Moves between items:
ξ: lz->ch, fc->ds, ql->bt, mg->rg, rg->mg, bn->dq, qb->zf, mm->qr, lj->ph, gb->dn, fj->pb, gp->gr, bt->ql, sd->cd, tq->gs, hn->rz, qr->mm, dn->gb, jh->tc, ng->gh, gh->ng, gq->pq, rt->qn, dj->jg, dq->bn, gs->tq, jg->dj, ds->fc, mq->dd, sc->fh, nm->bg, ph->lj, sq->zl, zd->cq, zf->qb, rl->mp, qn->rt, bg->nm, ch->lz, mp->rl, dd->mq, pb->fj, zl->sq, hs->hd, gr->gp, rz->hn, fh->sc, cq->zd, pq->gq, tc->jh, cd->sd, hd->hs
χ: lz->dd, fc->lj, ql->gs, mg->dj, rg->jg, bn->bg, qb->hn, mm->zl, lj->fc, gb->cj, fj->jh, gp->sc, bt->tq, sd->gj, tq->bt, hn->qb, qr->sq, jh->fj, ng->nj, gq->qn, rt->pq, dj->mg, dq->nm, gs->ql, jg->rg, ds->ph, mq->ch, sc->gp, nm->dq, ph->ds, sq->qr, zd->hs, zf->rz, cj->gb, nj->ng, qn->gq, bg->bn, ch->mq, mp->bd, dd->lz, bd->mp, pb->tc, zl->mm, hs->zd, gr->fh, gj->sd, rz->zf, fh->gr, cq->hd, pq->rt, tc->pb, hd->cq
θ: lz->bg, fc->jg, ql->mm, mg->ph, rg->lj, bn->dd, qb->gq, mm->ql, lj->rg, gb->sc, gp->cj, bt->qr, sd->tc, tq->sq, hn->qn, qr->bt, dn->fh, jh->cd, ng->rq, gq->qb, rt->rz, dj->ds, dq->mq, gs->zl, jg->fc, ds->dj, mq->dq, sc->gb, nm->ch, ph->mg, sq->tq, zd->mp, zf->pq, cj->gp, rl->cq, qn->hn, bg->lz, ch->nm, mp->zd, dd->bn, bd->hs, pb->gj, zl->gs, hs->bd, gj->pb, rz->rt, fh->dn, cq->rl, pq->zf, rq->ng, tc->sd, cd->jh
φ: lz->dn, fc->rz, ql->hs, mg->gq, rg->pq, bn->gr, qb->ph, mm->bd, lj->zf, gb->ch, gp->dq, bt->hd, sd->rq, tq->cq, hn->ds, dn->lz, jh->gh, ng->tc, gh->jh, gq->mg, rt->jg, dj->qn, dq->gp, gs->zd, jg->rt, ds->hn, mq->cj, sc->nm, nm->sc, ph->qb, sq->rl, zd->gs, zf->lj, cj->mq, nj->pb, rl->sq, qn->dj, bg->fh, ch->gb, mp->zl, bd->mm, pb->nj, zl->mp, hs->ql, gr->bn, rz->fc, fh->bg, cq->tq, pq->rg, rq->sd, tc->ng, hd->bt
η: lz->cd, fc->sq, ql->mg, mg->ql, rg->bt, bn->fj, qb->bd, mm->ph, lj->qr, gb->rq, fj->bn, gp->nj, bt->rg, sd->ch, tq->jg, hn->mp, qr->lj, jh->bg, ng->sc, gh->fh, gq->hs, rt->cq, dj->gs, dq->pb, gs->dj, jg->tq, ds->zl, mq->gj, sc->ng, nm->tc, ph->mm, sq->fc, zd->qn, nj->gp, rl->rz, qn->zd, bg->jh, ch->sd, mp->hn, bd->qb, pb->dq, zl->ds, hs->gq, gj->mq, rz->rl, fh->gh, cq->rt, pq->hd, rq->gb, tc->nm, cd->lz, hd->pq
β: lz->fc, fc->lz, ql->pb, mg->dq, rg->bn, bn->rg, qb->cj, mm->gj, lj->dd, gb->hn, fj->bt, gp->gq, bt->fj, sd->zl, tq->jh, hn->gb, dn->rz, jh->tq, ng->zd, gh->cq, gq->gp, rt->fh, dj->nm, dq->mg, gs->tc, jg->bg, ds->ch, mq->ph, sc->qn, nm->dj, ph->mq, sq->cd, zd->ng, cj->qb, nj->hs, qn->sc, bg->jg, ch->ds, mp->rq, dd->lj, pb->ql, zl->sd, hs->nj, gr->pq, gj->mm, rz->dn, fh->rt, cq->gh, pq->gr, rq->mp, tc->gs, cd->sq

In the rows, zero is written as 49.

The rows follow the links: the fewer symbols apart two items are, the more alike their rows tend to be.

Each row is also shifted at random along 8 hidden directions that mean nothing.

Rows with their items:
68,53,48,48,49,53,43,47,45,57,40,62,50,54,35,52,57,57,49,48,44,49,39,39,55,57,55,44,57,38,45,49,42,62,44,49,47,60,58
item: jg
40,51,51,48,52,59,40,56,55,37,47,36,54,55,48,42,50,44,48,34,49,60,51,42,54,50,50,37,53,53,44,56,51,46,55,51,44,44,41
item: dj
50,49,50,48,49,42,55,52,43,56,50,58,42,45,55,56,53,55,54,65,58,42,53,43,48,46,45,60,42,41,54,52,39,67,38,45,47,57,55
item: gh
48,59,49,50,50,60,39,54,43,28,55,54,50,41,58,56,44,57,35,47,45,53,58,38,52,40,59,38,57,60,34,55,60,51,51,71,57,45,62
item: rg
39,42,58,47,52,51,33,56,56,31,44,35,45,58,62,50,46,46,57,37,53,54,52,43,39,60,47,58,54,51,64,60,38,53,34,32,32,44,37
item: gs
37,41,56,48,52,44,56,55,57,60,38,40,46,53,51,43,48,45,59,41,65,51,38,43,38,56,34,60,40,41,69,33,31,60,36,21,39,44,36
item: ng
66,54,61,48,54,52,48,70,63,78,46,40,35,64,49,21,56,41,48,43,64,57,48,41,59,57,35,56,49,31,62,37,43,50,51,40,55,51,39
item: tc
49,41,52,45,44,53,46,50,44,54,51,50,63,62,36,42,52,40,41,50,42,53,43,40,51,59,39,44,57,60,50,45,48,43,57,53,39,61,46
item: nm
42,44,45,50,49,33,65,47,44,69,53,50,49,40,52,41,55,38,47,66,69,43,54,58,53,48,44,60,43,39,55,36,38,49,54,49,48,44,42
item: rq
23,48,39,51,53,41,58,51,57,48,44,45,47,46,54,51,44,41,50,37,45,43,42,48,43,45,55,57,45,52,55,38,52,52,55,40,47,39,41
item: hs
30,46,47,50,54,53,61,59,53,54,47,45,56,42,39,38,59,38,44,48,48,51,59,44,61,38,41,42,41,60,46,57,48,44,59,52,44,39,47
item: sc
73,44,37,50,53,52,57,53,52,50,63,45,52,55,42,51,49,46,48,67,35,48,58,64,54,47,55,45,42,39,47,72,63,35,59,36,57,74,43
item: qb
62,55,59,48,53,49,38,56,50,42,44,55,35,38,59,56,45,58,51,55,54,39,55,36,46,47,49,53,57,51,46,50,44,67,42,65,56,45,52
item: fj
31,41,51,46,41,43,50,54,39,55,55,64,73,61,33,34,52,49,34,53,48,43,56,48,48,60,42,46,55,63,55,45,51,36,39,52,34,51,60
item: bg
94,47,67,47,53,66,33,51,51,46,46,33,40,45,48,49,47,48,57,54,72,48,58,49,40,55,38,38,51,42,45,43,27,61,39,42,48,51,30
item: ch
34,40,49,51,49,39,44,51,47,49,46,47,47,50,57,50,43,42,48,51,54,38,49,43,40,58,59,58,58,46,54,47,47,55,49,51,48,49,41
item: ql
63,45,48,48,49,56,52,53,47,39,50,42,59,36,44,48,48,41,46,52,52,50,61,51,50,39,43,42,39,63,46,58,46,35,51,48,39,42,43
item: gb
67,47,48,46,39,38,45,34,34,46,48,56,44,51,54,61,42,44,45,48,45,46,32,52,42,58,58,61,60,49,53,36,55,50,66,62,55,58,46
item: mm
37,45,42,45,46,36,57,50,46,44,41,50,47,54,53,59,53,43,49,39,33,57,36,43,55,48,53,58,41,59,56,54,52,50,58,44,41,52,48
item: zd
35,53,36,57,50,40,65,57,55,63,58,55,52,62,50,37,51,52,40,47,37,53,48,54,56,51,52,59,43,46,58,48,67,37,50,38,57,57,59
item: hd

From each start, follow one symbol. Which item do you reach?
Answer with the item's name.
---
63,39,46,51,48,50,42,46,56,44,47,47,62,61,35,46,46,41,53,47,41,50,47,53,43,60,54,43,58,53,55,64,62,32,54,42,45,54,46
η: mm
---
67,52,49,50,54,53,50,60,62,31,49,28,44,48,57,43,37,45,46,21,48,52,52,53,37,44,44,55,37,64,63,45,49,35,41,29,47,36,34
φ: mm
---
38,45,49,51,55,45,53,52,50,46,52,41,42,44,59,57,46,44,51,59,49,40,56,47,45,42,48,55,43,49,49,53,48,57,52,49,53,48,40
φ: pb
---
42,47,46,50,44,36,42,44,44,37,54,56,54,54,53,52,40,55,46,50,46,46,49,57,39,55,55,60,59,59,57,47,55,38,39,53,47,48,58
ξ: mm
---
65,46,57,50,41,49,48,42,39,59,55,59,63,50,36,46,41,54,41,58,59,39,49,52,37,62,44,47,57,55,48,35,49,43,39,55,52,53,55
χ: lz
---
67,46,53,49,45,53,46,52,50,48,55,44,58,57,40,40,44,39,41,44,41,58,48,54,49,51,43,41,55,62,50,55,66,29,60,51,51,53,49
φ: cj
---
46,58,44,49,55,51,56,76,69,44,51,40,41,45,57,28,55,57,43,35,60,57,69,43,59,41,44,53,33,42,58,57,46,43,35,35,47,33,54
ξ: zd
---
51,60,46,47,52,62,52,49,49,41,44,43,39,37,53,60,55,44,49,39,51,57,43,36,59,35,52,39,41,48,34,47,47,60,64,58,55,43,43
θ: hn
---
53,53,52,46,50,50,38,48,40,40,47,53,39,44,63,59,48,60,49,51,61,45,56,37,44,52,56,55,58,44,50,44,40,66,37,54,48,52,51
η: jg
---
60,53,38,49,51,49,60,50,51,53,53,56,57,44,36,44,48,52,45,54,42,43,53,57,49,47,58,44,43,46,47,52,56,38,46,45,52,53,56
φ: lj
---
33,51,58,55,56,37,43,59,64,51,34,48,34,42,54,41,57,38,60,43,37,45,47,38,67,42,50,53,61,61,47,72,64,55,69,70,57,32,52
η: dq
---
65,48,54,47,56,50,40,56,62,45,43,52,56,48,31,40,58,55,59,57,33,44,67,49,60,49,42,43,55,63,49,85,54,35,37,50,38,49,61
φ: dn
---
35,52,53,44,40,43,45,49,29,51,67,60,48,56,63,52,49,56,32,63,51,55,56,48,54,51,43,56,56,54,49,43,49,48,52,67,50,58,60
φ: gh
---
40,53,58,53,51,59,45,66,58,56,58,39,56,57,43,25,48,40,34,51,56,51,64,45,54,51,40,40,54,47,47,52,60,40,57,54,59,43,44
φ: gp
---
54,47,49,45,44,56,59,47,44,62,47,55,61,59,34,50,46,56,45,50,55,47,41,41,39,57,38,48,40,47,54,34,36,55,31,28,42,62,51
φ: bg
---
26,50,44,51,54,60,54,44,53,47,44,40,58,52,49,55,40,46,54,29,48,52,33,50,35,50,48,41,42,48,46,31,48,57,46,31,51,44,37
ξ: pq
---
72,59,45,49,52,46,58,65,63,53,48,46,41,47,50,33,53,51,42,32,52,55,57,51,55,42,46,57,37,46,64,48,48,34,38,35,47,40,55
θ: cq
